Here is a tiny trained network, its code and every weight. The questions are about switching its units off for an input and a target symbol, where a switched-off unit gives its printed mean instead of its output.

import numpy as np


def w(rows, s, z=0):
    codes = np.array(rows[::2]) - 128.0
    scale = np.full(codes.shape[1], s)
    scale[-1] = z or s
    return codes * scale


def f(y):
    return y / 2 * (1 + np.tanh(0.7978845608 * (y + 0.044715 * y**3)))


def softmax(a):
    e = np.exp(a - a.max(-1, keepdims=True))
    return e / e.sum(-1, keepdims=True)


def log_softmax(a):
    a = a - a.max(-1, keepdims=True)
    return a - np.log(np.exp(a).sum(-1, keepdims=True))


def net(x, mask):
    ids = ['αβδηθμξπστφψω'.index(c) for c in x.split()]
    T = len(ids)
    res = E[ids] + P[:T]
    u = 0
    for l in range(2):
        r = res
        for j in range(3):
            rows = slice(4 * j, 4 * j + 4)
            q, k, v = (r @ M[l][rows].T for M in (Q, K, V))
            z = softmax(np.where(np.tri(T) > 0, q @ k.T / 4**0.5, -1e9)) @ v
            o = O[l][rows]
            res = res + np.where(mask[u + j], z, o[:, -1]) @ o[:, :-1]
        u += 3
        y = f(res @ A[l][:, :-1].T + A[l][:, -1])
        res = res + np.where(mask[u : u + 8], y, B[l][:, -1]) @ B[l][:, :-1]
        u += 8
    return log_softmax(res[-1] @ U[:, :-1].T + U[:, -1])


Q, K, V, O, A, B = {}, {}, {}, {}, {}, {}
E = w([
[121,134,100,150,96,96],'α',
[121,131,102,148,95,91],'β',
[111,44,41,139,140,118],'δ',
[248,109,121,191,77,138],'η',
[255,73,110,173,120,108],'θ',
[116,133,48,100,76,131],'μ',
[165,231,85,162,77,106],'ξ',
[118,107,99,135,162,24],'π',
[148,179,144,45,143,21],'σ',
[77,50,137,172,148,130],'τ',
[93,53,109,88,133,231],'φ',
[80,117,178,155,62,146],'ψ',
[109,163,165,69,42,176],'ω',
],0.02)
P = w([
[248,159,135,142,212,186],'0',
[174,102,139,131,99,123],'1',
[162,108,139,130,94,125],'2',
[143,109,138,125,97,124],'3',
[125,109,134,126,102,118],'4',
[114,105,131,121,98,116],'5',
[99,108,129,118,100,116],'6',
[85,109,127,120,100,117],'7',
[73,107,127,121,98,113],'8',
[61,110,125,120,98,109],'9',
[47,112,123,122,95,113],'10',
[41,112,122,117,100,110],'11',
[33,112,119,116,105,105],'12',
],0.014)
Q[0] = w([
[103,4,115,152,46,87],'0.h0',
[55,150,124,109,148,125],'0.h0',
[18,127,92,75,69,110],'0.h0',
[180,100,184,107,120,174],'0.h0',
[102,121,80,103,127,110],'0.h1',
[47,188,93,113,146,99],'0.h1',
[100,155,71,150,92,125],'0.h1',
[54,113,88,78,135,133],'0.h1',
[96,164,142,172,95,149],'0.h2',
[178,120,159,99,132,146],'0.h2',
[151,192,160,77,78,144],'0.h2',
[146,179,136,160,170,128],'0.h2',
],0.015)
K[0] = w([
[8,176,147,110,165,149],'0.h0',
[97,106,138,92,71,82],'0.h0',
[21,101,109,61,98,133],'0.h0',
[198,152,177,111,150,219],'0.h0',
[116,159,77,135,59,112],'0.h1',
[73,113,100,160,37,69],'0.h1',
[78,175,149,81,80,117],'0.h1',
[100,118,131,123,112,115],'0.h1',
[45,161,113,128,108,183],'0.h2',
[162,85,123,109,120,143],'0.h2',
[138,134,173,69,121,135],'0.h2',
[181,153,146,219,120,137],'0.h2',
],0.014)
V[0] = w([
[99,84,78,200,173,129],'0.h0',
[101,47,214,103,131,123],'0.h0',
[150,169,129,35,45,195],'0.h0',
[129,104,255,183,100,231],'0.h0',
[155,95,108,66,127,119],'0.h1',
[135,46,139,89,199,119],'0.h1',
[160,49,135,131,135,177],'0.h1',
[160,226,110,201,161,180],'0.h1',
[114,41,194,41,116,17],'0.h2',
[105,153,166,148,64,132],'0.h2',
[22,104,115,159,123,132],'0.h2',
[90,250,147,158,138,128],'0.h2',
],0.0065)
O[0] = w([
[106,164,148,79,173,175,124],'0.h0',
[102,51,209,163,95,134,161],'0.h0',
[121,225,141,128,104,253,191],'0.h0',
[90,199,238,188,214,171,89],'0.h0',
[101,103,151,139,136,100,159],'0.h1',
[206,50,134,64,182,143,30],'0.h1',
[166,77,155,112,146,223,113],'0.h1',
[122,195,75,130,221,118,124],'0.h1',
[58,192,67,186,135,167,255],'0.h2',
[160,140,129,97,183,43,161],'0.h2',
[199,127,168,75,102,98,119],'0.h2',
[148,65,77,109,122,103,19],'0.h2',
],0.0051,0.0034)
A[0] = w([
[108,145,238,106,193,63,23],'0.n0',
[56,36,96,146,171,173,17],'0.n1',
[158,144,193,60,145,135,160],'0.n2',
[143,216,182,55,128,137,69],'0.n3',
[142,133,208,126,144,132,95],'0.n4',
[97,120,124,225,178,156,145],'0.n5',
[196,91,139,184,110,209,254],'0.n6',
[255,139,161,231,61,82,102],'0.n7',
],0.0097,0.0037)
B[0] = w([
[146,63,63,73,93,139,139],'0.n0',
[151,202,176,107,110,83,204],'0.n1',
[97,169,110,151,100,70,146],'0.n2',
[167,95,124,141,37,119,177],'0.n3',
[219,121,162,210,1,187,153],'0.n4',
[106,179,170,181,118,115,180],'0.n5',
[108,133,127,96,190,143,253],'0.n6',
[75,118,113,141,169,123,247],'0.n7',
],0.0097,0.0057)
Q[1] = w([
[35,140,251,139,158,190],'1.h0',
[113,161,176,58,31,91],'1.h0',
[180,196,100,232,82,169],'1.h0',
[51,180,205,136,57,31],'1.h0',
[102,97,168,168,62,83],'1.h1',
[103,151,138,75,79,162],'1.h1',
[172,121,128,76,52,50],'1.h1',
[98,154,180,137,35,85],'1.h1',
[121,48,94,176,185,143],'1.h2',
[91,157,79,183,25,125],'1.h2',
[144,160,121,64,208,138],'1.h2',
[143,194,90,9,137,85],'1.h2',
],0.011)
K[1] = w([
[106,94,158,138,114,213],'1.h0',
[8,129,100,121,106,103],'1.h0',
[171,177,83,142,88,147],'1.h0',
[50,108,198,62,78,104],'1.h0',
[89,102,170,98,103,112],'1.h1',
[111,113,60,114,71,155],'1.h1',
[39,103,118,141,151,117],'1.h1',
[54,106,151,95,93,153],'1.h1',
[245,200,152,114,131,120],'1.h2',
[90,159,138,116,122,92],'1.h2',
[160,71,84,169,180,157],'1.h2',
[82,130,81,194,120,113],'1.h2',
],0.017)
V[1] = w([
[122,57,56,184,62,194],'1.h0',
[112,118,231,193,119,127],'1.h0',
[79,172,113,98,165,194],'1.h0',
[81,1,98,193,197,128],'1.h0',
[76,114,122,96,165,123],'1.h1',
[79,223,116,18,22,142],'1.h1',
[78,55,86,172,111,234],'1.h1',
[66,140,127,106,156,182],'1.h1',
[95,90,137,166,109,160],'1.h2',
[63,151,83,143,134,156],'1.h2',
[162,88,118,110,136,156],'1.h2',
[85,183,162,68,167,132],'1.h2',
],0.0095)
O[1] = w([
[98,103,123,219,140,170,120],'1.h0',
[78,176,160,144,156,128,158],'1.h0',
[95,167,117,83,128,227,113],'1.h0',
[31,66,111,143,171,131,5],'1.h0',
[129,151,119,37,141,182,85],'1.h1',
[206,108,153,146,172,162,254],'1.h1',
[2,86,112,183,68,213,139],'1.h1',
[112,183,131,58,122,156,121],'1.h1',
[112,135,132,129,150,162,121],'1.h2',
[116,153,35,167,141,196,162],'1.h2',
[121,56,133,129,129,152,73],'1.h2',
[145,126,176,84,88,124,136],'1.h2',
],0.0085,0.0095)
A[1] = w([
[135,91,254,95,80,137,74],'1.n0',
[195,39,141,140,254,178,52],'1.n1',
[144,172,125,59,46,132,117],'1.n2',
[158,116,136,114,164,55,9],'1.n3',
[141,202,151,158,135,91,1],'1.n4',
[157,153,135,176,88,200,12],'1.n5',
[132,88,116,96,94,59,58],'1.n6',
[49,153,176,139,185,180,80],'1.n7',
],0.0081,0.0082)
B[1] = w([
[95,170,33,145,172,120,210],'1.n0',
[160,132,150,115,36,105,142],'1.n1',
[151,65,173,206,169,140,217],'1.n2',
[23,174,141,179,98,219,175],'1.n3',
[88,3,84,92,81,140,184],'1.n4',
[107,92,126,69,230,35,244],'1.n5',
[204,94,104,160,65,155,189],'1.n6',
[103,77,103,122,2,84,211],'1.n7',
],0.0073,0.011)
U = w([
[110,154,83,99,174,131,169],'α',
[104,144,87,107,173,128,147],'β',
[124,76,144,65,133,131,197],'δ',
[106,168,101,109,82,149,103],'η',
[102,110,113,98,107,146,129],'θ',
[130,86,83,150,118,238,136],'μ',
[122,234,51,169,114,137,53],'ξ',
[110,63,88,124,147,84,42],'π',
[168,127,157,97,2,132,65],'σ',
[99,171,175,78,125,36,120],'τ',
[121,173,173,94,94,186,253],'φ',
[100,140,145,176,71,156,61],'ψ',
[145,113,156,176,189,139,179],'ω',
],0.0074,0.0054)

Each question gives the input, a string of symbols that net reads in full, and the target symbol t.
The units are the heads (4 rows each of Q, K, V and O) and the neurons (one row each of A and B). Each row of codes is followed by its name. A weight is (code - 128) times the scale printed after its matrix; where a second scale follows, it is the last column's (O, A, B and U).
mask holds one flag per unit, layer by layer, with each layer's heads first. A switched-off unit (its flag False) gives its mean, the last column of its rows in O or B, instead of its output. The means were averaged over made-up inputs and are rounded, as every weight is.
A unit's drop is (log p(t) with every unit on - log p(t) with that unit switched off) / (log p(t) with every unit on - log p(t) with every unit switched off).
The circuit of an input: a set's keep is (log p(t) with only the set's units on - log p(t) with every unit switched off) / (log p(t) with every unit on - log p(t) with every unit switched off). Starting from the 12 units with the biggest drops (on a tie, the unit counted first), units are removed one at a time, each time the one whose removal leaves the highest keep (on an exact tie, the one counted first), for as long as the keep stays at least 0.8.
circuit, biggest first: the units of the circuit, biggest drop first
top k neurons: the k neurons with the biggest drops, biggest first
heads that matter: for each layer, one digit per head in row order, 1 if its drop is at least 0.15 and else 0, layers parted by /
input β σ ω ω α ξ τ φ, target φ: top 2 neurons => [0.n1, 0.n6]
input ψ ξ β δ π, target π: heads that matter => 100 / 100
input μ ω δ η ξ σ π θ μ π π α, target π: circuit, biggest first => [0.h0, 1.h0]
input θ φ η τ ω ω α σ θ, target θ: top 4 neurons => [0.n6, 0.n7, 1.n7, 0.n1]
input ω θ θ β ω η τ π σ π, target σ: circuit, biggest first => [0.n7, 1.n5, 1.h0]
input θ β σ ω τ θ ξ ω ξ, target ω: circuit, biggest first => [1.h1, 0.n3, 0.h0, 1.n7]
input α ω μ ψ ψ μ π β, target π: heads that matter => 101 / 100
input ω α δ, target ω: heads that matter => 100 / 010
input π σ α φ π η η φ η, target π: circuit, biggest first => [0.h0, 1.h0, 0.n7]
input ξ π ω π σ σ σ θ, target ξ: circuit, biggest first => [0.h1, 0.h0]
input θ β δ, target θ: heads that matter => 011 / 110
input φ σ η η, target φ: heads that matter => 100 / 100
input σ φ τ δ ω δ ξ ξ σ φ ψ, target ψ: circuit, biggest first => [0.h0, 1.h0, 1.n7]
input σ α θ φ β, target φ: heads that matter => 100 / 100
input φ β β η β σ α, target σ: circuit, biggest first => [1.h0, 0.h0]
input δ ξ ξ α θ ω σ α σ ψ α τ, target ψ: top neuron => [1.n5]
input μ ω ω α δ δ φ ω ψ β σ δ, target σ: top neuron => [0.n4]
input α η δ α α π ω, target ω: heads that matter => 000 / 010
input δ σ ξ η, target δ: top 3 neurons => [0.n1, 0.n6, 0.n7]
input φ σ φ α, target φ: heads that matter => 101 / 100
input σ θ α η δ ξ σ η θ ω ψ, target ω: top 2 neurons => [0.n3, 1.n5]
input τ α α ξ η μ α τ σ, target σ: top neuron => [0.n7]
input θ π α ω σ τ, target ω: heads that matter => 100 / 110
input θ μ δ σ α δ σ τ ω δ ω τ, target ω: heads that matter => 101 / 110
input σ ψ θ, target σ: heads that matter => 110 / 111
input τ μ δ θ δ ω σ, target σ: heads that matter => 000 / 100
input ψ σ σ π ξ η μ φ φ, target φ: heads that matter => 100 / 100
